Below is a small trained network, with its code and all its weights. Each question gives an input and a class and asks what happens when units are switched off, that is, made to give their printed mean instead of their output.

import numpy as np


def w(rows, s, z=0):
    codes = np.array(rows[::2]) - 128.0
    scale = np.full(codes.shape[1], s)
    scale[-1] = z or s
    return codes * scale


def f(y):
    return np.maximum(y, 0)


def log_softmax(a):
    a = a - a.max(-1, keepdims=True)
    return a - np.log(np.exp(a).sum(-1, keepdims=True))


def net(x, mask):
    res = np.array(x, float).reshape(1, 3) / 4 @ E
    y = f(res @ A[0][:, :-1].T + A[0][:, -1])
    res = res + np.where(mask, y, B[0][:, -1]) @ B[0][:, :-1]
    return log_softmax(res[-1] @ U[:, :-1].T + U[:, -1])


A, B = {}, {}
E = w([
[119,168,254,105],'x0',
[196,210,117,192],'x1',
[26,196,87,110],'x2',
],0.0089)
A[0] = w([
[167,55,190,172,158],'neuron 0',
[33,213,158,126,132],'neuron 1',
[146,175,166,175,89],'neuron 2',
[218,96,137,127,87],'neuron 3',
[140,55,184,199,152],'neuron 4',
[96,164,248,105,44],'neuron 5',
[48,179,75,89,216],'neuron 6',
[69,137,114,176,131],'neuron 7',
[178,81,143,103,166],'neuron 8',
[55,71,219,136,92],'neuron 9',
[109,53,158,89,147],'neuron 10',
[56,73,129,77,61],'neuron 11',
[94,167,182,132,68],'neuron 12',
[185,200,87,147,118],'neuron 13',
[161,108,122,112,178],'neuron 14',
[84,158,126,124,209],'neuron 15',
[170,205,155,184,98],'neuron 16',
[135,109,18,93,17],'neuron 17',
[171,67,135,133,254],'neuron 18',
[89,157,58,116,169],'neuron 19',
[50,224,93,80,119],'neuron 20',
[99,177,190,109,45],'neuron 21',
[92,71,187,45,93],'neuron 22',
[54,179,127,175,138],'neuron 23',
[108,69,11,179,125],'neuron 24',
[92,38,92,107,107],'neuron 25',
],0.012,0.00095)
B[0] = w([
[126,54,193,125,210],'neuron 0',
[166,59,162,145,245],'neuron 1',
[82,196,60,165,197],'neuron 2',
[101,87,159,156,213],'neuron 3',
[115,83,163,141,192],'neuron 4',
[217,181,80,45,237],'neuron 5',
[114,29,162,95,243],'neuron 6',
[106,90,132,119,178],'neuron 7',
[110,49,149,138,182],'neuron 8',
[86,223,113,140,202],'neuron 9',
[86,180,84,206,185],'neuron 10',
[52,156,89,137,200],'neuron 11',
[209,146,136,76,188],'neuron 12',
[51,118,61,155,226],'neuron 13',
[154,86,159,151,159],'neuron 14',
[120,55,176,109,184],'neuron 15',
[73,147,44,209,233],'neuron 16',
[188,187,144,49,217],'neuron 17',
[169,83,145,134,191],'neuron 18',
[173,80,180,118,210],'neuron 19',
[93,43,93,132,254],'neuron 20',
[207,162,168,49,199],'neuron 21',
[71,167,80,156,206],'neuron 22',
[134,37,131,154,208],'neuron 23',
[217,218,152,2,251],'neuron 24',
[78,205,80,193,196],'neuron 25',
],0.0066,0.0082)
U = w([
[124,8,193,134,72],'0',
[179,180,147,75,250],'1',
[59,168,30,196,24],'2',
],0.013,0.0017)

Each question gives the input, the list of numbers given to net, and the class t.
The units are the neurons (one row each of A and B). Each row of codes is followed by its name. A weight is (code - 128) times the scale printed after its matrix; where a second scale follows, it is the last column's (A, B and U).
mask holds one flag per neuron, in row order. A switched-off neuron (its flag False) gives its mean, the last column of its row in B, instead of its output. The means were averaged over made-up inputs and are rounded, as every weight is.
A unit's drop is (log p(t) with every unit on - log p(t) with that unit switched off) / (log p(t) with every unit on - log p(t) with every unit switched off).
The circuit of an input: a set's keep is (log p(t) with only the set's units on - log p(t) with every unit switched off) / (log p(t) with every unit on - log p(t) with every unit switched off). Starting from the 12 units with the biggest drops (on a tie, the unit counted first), units are removed one at a time, each time the one whose removal leaves the highest keep (on an exact tie, the one counted first), for as long as the keep stays at least 0.8.
circuit, biggest first: the units of the circuit, biggest drop first
most important unit: the unit with the biggest drop
top k neurons: the k neurons with the biggest drops, biggest first
drop of u: that unit's drop, to one decimal
input [-5,-2,4], class 1: top 2 neurons => [neuron 24; neuron 17]
input [6,8,-2], class 2: most important unit => neuron 16
input [4,5,-3], class 2: circuit, biggest first => [neuron 16; neuron 2]
input [-8,8,8], class 0: circuit, biggest first => [neuron 6; neuron 19]
input [-4,-4,-2], class 1: circuit, biggest first => [neuron 24; neuron 20]
input [-6,-8,-3], class 2: top 3 neurons => [neuron 25; neuron 10; neuron 11]
input [-8,-8,8], class 0: top 4 neurons => [neuron 6; neuron 19; neuron 20; neuron 5]
input [-6,-8,0], class 2: top 2 neurons => [neuron 25; neuron 11]
input [4,6,-3], class 2: top 3 neurons => [neuron 16; neuron 24; neuron 2]
input [6,3,7], class 0: top 2 neurons => [neuron 1; neuron 20]
input [-5,-4,5], class 0: top 4 neurons => [neuron 6; neuron 5; neuron 20; neuron 19]
input [3,3,3], class 0: top 2 neurons => [neuron 24; neuron 1]
input [-7,-4,0], class 1: drop of neuron 24 => 0.3
input [7,-1,-4], class 1: drop of neuron 5 => 0.2
input [7,-5,-1], class 1: drop of neuron 5 => 0.1
input [-2,-4,2], class 2: most important unit => neuron 25
input [1,-8,1], class 2: drop of neuron 16 => 0.0
